Below is a small trained network, with its code and all its weights. Each question gives an input and a target symbol and asks what happens when units are switched off, that is, made to give their printed mean instead of their output.

import numpy as np


def w(rows, s, z=0):
    codes = np.array(rows[::2]) - 128.0
    scale = np.full(codes.shape[1], s)
    scale[-1] = z or s
    return codes * scale


def f(y):
    return y / 2 * (1 + np.tanh(0.7978845608 * (y + 0.044715 * y**3)))


def softmax(a):
    e = np.exp(a - a.max(-1, keepdims=True))
    return e / e.sum(-1, keepdims=True)


def log_softmax(a):
    a = a - a.max(-1, keepdims=True)
    return a - np.log(np.exp(a).sum(-1, keepdims=True))


def net(x, mask):
    ids = ['εζηλξφψ'.index(c) for c in x.split()]
    T = len(ids)
    res = E[ids] + P[:T]
    r = res
    for j in range(3):
        rows = slice(2 * j, 2 * j + 2)
        q, k, v = (r @ M[0][rows].T for M in (Q, K, V))
        z = softmax(np.where(np.tri(T) > 0, q @ k.T / 2**0.5, -1e9)) @ v
        o = O[0][rows]
        res = res + np.where(mask[j], z, o[:, -1]) @ o[:, :-1]
    y = f(res @ A[0][:, :-1].T + A[0][:, -1])
    res = res + np.where(mask[3:15], y, B[0][:, -1]) @ B[0][:, :-1]
    return log_softmax(res[-1] @ U[:, :-1].T + U[:, -1])


Q, K, V, O, A, B = {}, {}, {}, {}, {}, {}
E = w([
[132,232,221,141],'ε',
[80,78,50,169],'ζ',
[135,214,70,81],'η',
[3,94,129,81],'λ',
[97,137,207,225],'ξ',
[159,63,23,138],'φ',
[139,68,193,19],'ψ',
],0.0068)
P = w([
[182,5,135,170],'0',
[87,150,118,78],'1',
[79,154,125,87],'2',
[90,142,119,85],'3',
[75,151,126,69],'4',
[93,131,138,84],'5',
],0.0023)
Q[0] = w([
[111,128,10,54],'head 1',
[177,104,129,180],'head 1',
[150,157,166,187],'head 2',
[98,186,211,127],'head 2',
[116,173,64,119],'head 3',
[45,3,130,160],'head 3',
],0.042)
K[0] = w([
[110,67,141,35],'head 1',
[108,104,92,180],'head 1',
[85,150,176,121],'head 2',
[127,88,183,66],'head 2',
[109,187,90,90],'head 3',
[104,3,152,75],'head 3',
],0.045)
V[0] = w([
[251,142,66,105],'head 1',
[230,29,143,164],'head 1',
[121,196,91,110],'head 2',
[39,85,57,129],'head 2',
[64,135,69,128],'head 3',
[89,155,183,29],'head 3',
],0.018)
O[0] = w([
[157,52,5,102,20],'head 1',
[109,29,167,52,12],'head 1',
[191,156,132,57,161],'head 2',
[28,168,141,75,195],'head 2',
[97,88,116,86,190],'head 3',
[232,143,135,56,254],'head 3',
],0.012,0.0056)
A[0] = w([
[120,158,119,174,89],'neuron 1',
[103,199,151,159,83],'neuron 2',
[182,121,89,138,166],'neuron 3',
[86,40,126,64,12],'neuron 4',
[45,153,89,181,4],'neuron 5',
[29,81,57,153,75],'neuron 6',
[170,119,168,227,52],'neuron 7',
[132,137,115,158,64],'neuron 8',
[110,145,65,110,141],'neuron 9',
[188,139,103,116,174],'neuron 10',
[109,115,124,254,46],'neuron 11',
[135,115,13,132,122],'neuron 12',
],0.013,0.0034)
B[0] = w([
[139,79,121,92,154],'neuron 1',
[75,82,196,154,254],'neuron 2',
[110,135,145,54,165],'neuron 3',
[119,1,137,173,156],'neuron 4',
[238,160,126,113,154],'neuron 5',
[178,241,114,207,153],'neuron 6',
[182,135,50,36,153],'neuron 7',
[118,81,135,80,124],'neuron 8',
[98,106,64,110,161],'neuron 9',
[115,146,175,76,188],'neuron 10',
[95,18,131,129,138],'neuron 11',
[22,121,98,161,182],'neuron 12',
],0.02,0.013)
U = w([
[70,165,236,152,194],'ε',
[20,147,90,90,104],'ζ',
[175,186,151,45,110],'η',
[136,147,143,113,163],'λ',
[146,195,125,147,172],'ξ',
[86,109,109,168,108],'φ',
[101,4,142,115,1],'ψ',
],0.0036,0.0038)

Each question gives the input, a string of symbols that net reads in full, and the target symbol t.
The units are the heads (2 rows each of Q, K, V and O) and the neurons (one row each of A and B). Each row of codes is followed by its name. A weight is (code - 128) times the scale printed after its matrix; where a second scale follows, it is the last column's (O, A, B and U).
mask holds one flag per unit, heads first, then neurons. A switched-off unit (its flag False) gives its mean, the last column of its rows in O or B, instead of its output. The means were averaged over made-up inputs and are rounded, as every weight is.
A unit's drop is (log p(t) with every unit on - log p(t) with that unit switched off) / (log p(t) with every unit on - log p(t) with every unit switched off).
The circuit of an input: a set's keep is (log p(t) with only the set's units on - log p(t) with every unit switched off) / (log p(t) with every unit on - log p(t) with every unit switched off). Starting from the 12 units with the biggest drops (on a tie, the unit counted first), units are removed one at a time, each time the one whose removal leaves the highest keep (on an exact tie, the one counted first), for as long as the keep stays at least 0.8.
units of the circuit, in order: the units of the circuit, biggest drop first
k most important neurons: the k neurons with the biggest drops, biggest first
which heads matter: for each layer, one digit per head in row order, 1 if its drop is at least 0.15 and else 0, layers parted by /
drop of u: that unit's drop, to one decimal
input η λ ψ ε λ, target η: units of the circuit, in order -> [head 3; neuron 2; neuron 12]
input η ε ζ, target ξ: units of the circuit, in order -> [head 3; neuron 6; neuron 5; head 1]
input η ψ ε φ, target η: 2 most important neurons -> [neuron 2; neuron 12]
input ψ λ λ ε, target ψ: units of the circuit, in order -> [head 2; neuron 11; head 1; neuron 1]
input ζ ε ξ φ, target φ: units of the circuit, in order -> [neuron 4; head 1; neuron 6; head 3]
input ψ η ε ζ, target ψ: which heads matter -> 100
input η η φ λ ξ φ, target ε: most important neuron -> [neuron 2]
input ζ η ε ξ, target ψ: units of the circuit, in order -> [head 3; neuron 11]
input η ε ζ ψ, target η: which heads matter -> 101
input η η η ξ, target ψ: units of the circuit, in order -> [head 3; neuron 11; head 2]
input η ζ η φ, target φ: drop of neuron 12 -> 0.2
input ψ φ η η, target ψ: drop of neuron 10 -> 0.0
input ξ η η ζ ξ ε, target η: drop of neuron 12 -> 0.1
